Here is a tiny trained network, its code and every weight. The questions are about switching its units off for an input and a class, where a switched-off unit gives its printed mean instead of its output.

import numpy as np


def w(rows, s, z=0):
    codes = np.array(rows[::2]) - 128.0
    scale = np.full(codes.shape[1], s)
    scale[-1] = z or s
    return codes * scale


def f(y):
    return np.maximum(y, 0)


def log_softmax(a):
    a = a - a.max(-1, keepdims=True)
    return a - np.log(np.exp(a).sum(-1, keepdims=True))


def net(x, mask):
    res = np.array(x, float).reshape(1, 8) / 4 @ E
    y = f(res @ A[0][:, :-1].T + A[0][:, -1])
    res = res + np.where(mask, y, B[0][:, -1]) @ B[0][:, :-1]
    return log_softmax(res[-1] @ U[:, :-1].T + U[:, -1])


A, B = {}, {}
E = w([
[126,127,128,128],'x0',
[131,2,231,169],'x1',
[126,127,129,130],'x2',
[194,75,26,248],'x3',
[89,212,191,251],'x4',
[10,94,85,140],'x5',
[123,128,128,128],'x6',
[129,129,131,130],'x7',
],0.0066)
A[0] = w([
[193,124,146,115,176],'n1',
[53,193,230,12,54],'n2',
[160,98,61,190,28],'n3',
[61,107,104,137,203],'n4',
[130,183,57,109,94],'n5',
[176,113,33,218,61],'n6',
[85,185,189,185,125],'n7',
[49,106,109,135,204],'n8',
[138,190,65,98,87],'n9',
[165,2,22,17,132],'n10',
[146,35,170,161,114],'n11',
[222,155,168,120,254],'n12',
[137,174,77,115,64],'n13',
[65,108,105,137,199],'n14',
[241,166,193,139,169],'n15',
[70,187,207,41,106],'n16',
[146,176,78,108,119],'n17',
[137,60,176,153,59],'n18',
[155,106,55,180,58],'n19',
[115,165,153,214,180],'n20',
[204,159,165,134,215],'n21',
[129,209,75,95,72],'n22',
[122,168,144,243,90],'n23',
[129,181,83,113,15],'n24',
[146,53,212,132,77],'n25',
[149,42,127,98,94],'n26',
[171,57,181,131,128],'n27',
[203,197,179,93,143],'n28',
[86,186,196,215,53],'n29',
[127,59,204,145,63],'n30',
[157,171,103,112,141],'n31',
[127,67,198,131,71],'n32',
[38,132,125,127,119],'n33',
[127,192,74,98,70],'n34',
[112,164,159,183,220],'n35',
],0.0073,0.0063)
B[0] = w([
[84,109,82,91,190],'n1',
[253,41,173,239,208],'n2',
[229,77,175,217,158],'n3',
[96,87,57,113,194],'n4',
[97,153,184,166,169],'n5',
[208,95,156,187,191],'n6',
[179,157,123,38,180],'n7',
[82,90,63,122,197],'n8',
[83,190,194,181,169],'n9',
[189,211,175,28,248],'n10',
[68,203,174,144,186],'n11',
[40,77,42,125,254],'n12',
[61,198,199,190,148],'n13',
[91,76,65,98,191],'n14',
[79,80,36,140,216],'n15',
[236,41,139,206,204],'n16',
[74,160,188,162,168],'n17',
[65,219,181,178,152],'n18',
[208,95,157,173,164],'n19',
[147,145,134,55,200],'n20',
[75,83,67,105,221],'n21',
[92,179,186,193,169],'n22',
[201,163,153,36,175],'n23',
[6,252,230,203,136],'n24',
[75,177,158,183,172],'n25',
[137,198,192,99,167],'n26',
[74,182,136,145,185],'n27',
[103,67,50,134,198],'n28',
[185,175,152,23,168],'n29',
[87,195,178,178,161],'n30',
[69,144,140,155,167],'n31',
[90,181,165,187,158],'n32',
[120,66,66,158,160],'n33',
[90,179,180,183,160],'n34',
[132,141,118,23,211],'n35',
],0.0063,0.0075)
U = w([
[64,201,205,195,69],'0',
[251,70,162,211,83],'1',
[114,117,107,111,247],'2',
[190,181,160,26,50],'3',
[106,113,105,123,206],'4',
[111,119,113,122,203],'5',
[71,75,61,129,2],'6',
],0.012,0.0059)

Each question gives the input, the list of numbers given to net, and the class t.
The units are the neurons (one row each of A and B). Each row of codes is followed by its name. A weight is (code - 128) times the scale printed after its matrix; where a second scale follows, it is the last column's (A, B and U).
mask holds one flag per neuron, in row order. A switched-off neuron (its flag False) gives its mean, the last column of its row in B, instead of its output. The means were averaged over made-up inputs and are rounded, as every weight is.
A unit's drop is (log p(t) with every unit on - log p(t) with that unit switched off) / (log p(t) with every unit on - log p(t) with every unit switched off).
The circuit of an input: a set's keep is (log p(t) with only the set's units on - log p(t) with every unit switched off) / (log p(t) with every unit on - log p(t) with every unit switched off). Starting from the 12 units with the biggest drops (on a tie, the unit counted first), units are removed one at a time, each time the one whose removal leaves the highest keep (on an exact tie, the one counted first), for as long as the keep stays at least 0.8.
units of the circuit, in order: the units of the circuit, biggest drop first
most important unit: the unit with the biggest drop
top k neurons: the k neurons with the biggest drops, biggest first
drop when u is switched off: that unit's drop, to one decimal
input [-7,1,8,-7,5,5,3,2], class 1: most important unit : n2
input [-3,7,-7,3,8,1,3,-5], class 3: top 2 neurons : n23, n29
input [4,-1,-5,-6,-1,-3,5,-6], class 1: top 2 neurons : n2, n16
input [-4,-5,1,6,4,-7,2,-2], class 6: units of the circuit, in order : n12, n15
input [3,5,-8,6,2,-5,7,-1], class 4: units of the circuit, in order : n2, n16
input [-5,-5,-4,-7,1,-8,-5,-5], class 6: top 2 neurons : n12, n28
input [-4,-1,3,-4,8,-1,3,-1], class 3: top 2 neurons : n29, n7
input [-1,-1,3,7,3,0,-1,-4], class 1: top 3 neurons : n6, n3, n19
input [7,5,0,-5,-7,6,-7,-2], class 3: top 3 neurons : n10, n12, n26
input [0,-4,6,7,2,5,4,-3], class 1: units of the circuit, in order : n6, n3
input [-8,7,2,-8,-6,7,4,-1], class 1: top 3 neurons : n2, n16, n12
input [4,-4,6,6,3,0,1,4], class 1: top 3 neurons : n6, n3, n19
input [1,1,3,-8,0,4,-7,5], class 1: top 2 neurons : n2, n16
input [5,1,3,8,1,1,-5,-6], class 1: units of the circuit, in order : n6
input [7,2,-6,4,-8,-7,-1,-6], class 3: top 2 neurons : n10, n26
input [7,-3,-4,-8,0,2,5,-6], class 1: drop when n14 is switched off : 0.0
input [7,4,6,6,8,1,7,5], class 3: drop when n20 is switched off : 0.1
input [0,-2,6,6,7,-8,2,-8], class 2: drop when n12 is switched off : 0.3
input [-1,-5,6,5,5,-8,2,-2], class 6: drop when n12 is switched off : 0.3
input [-1,7,-5,-8,-2,4,0,-7], class 1: units of the circuit, in order : n2
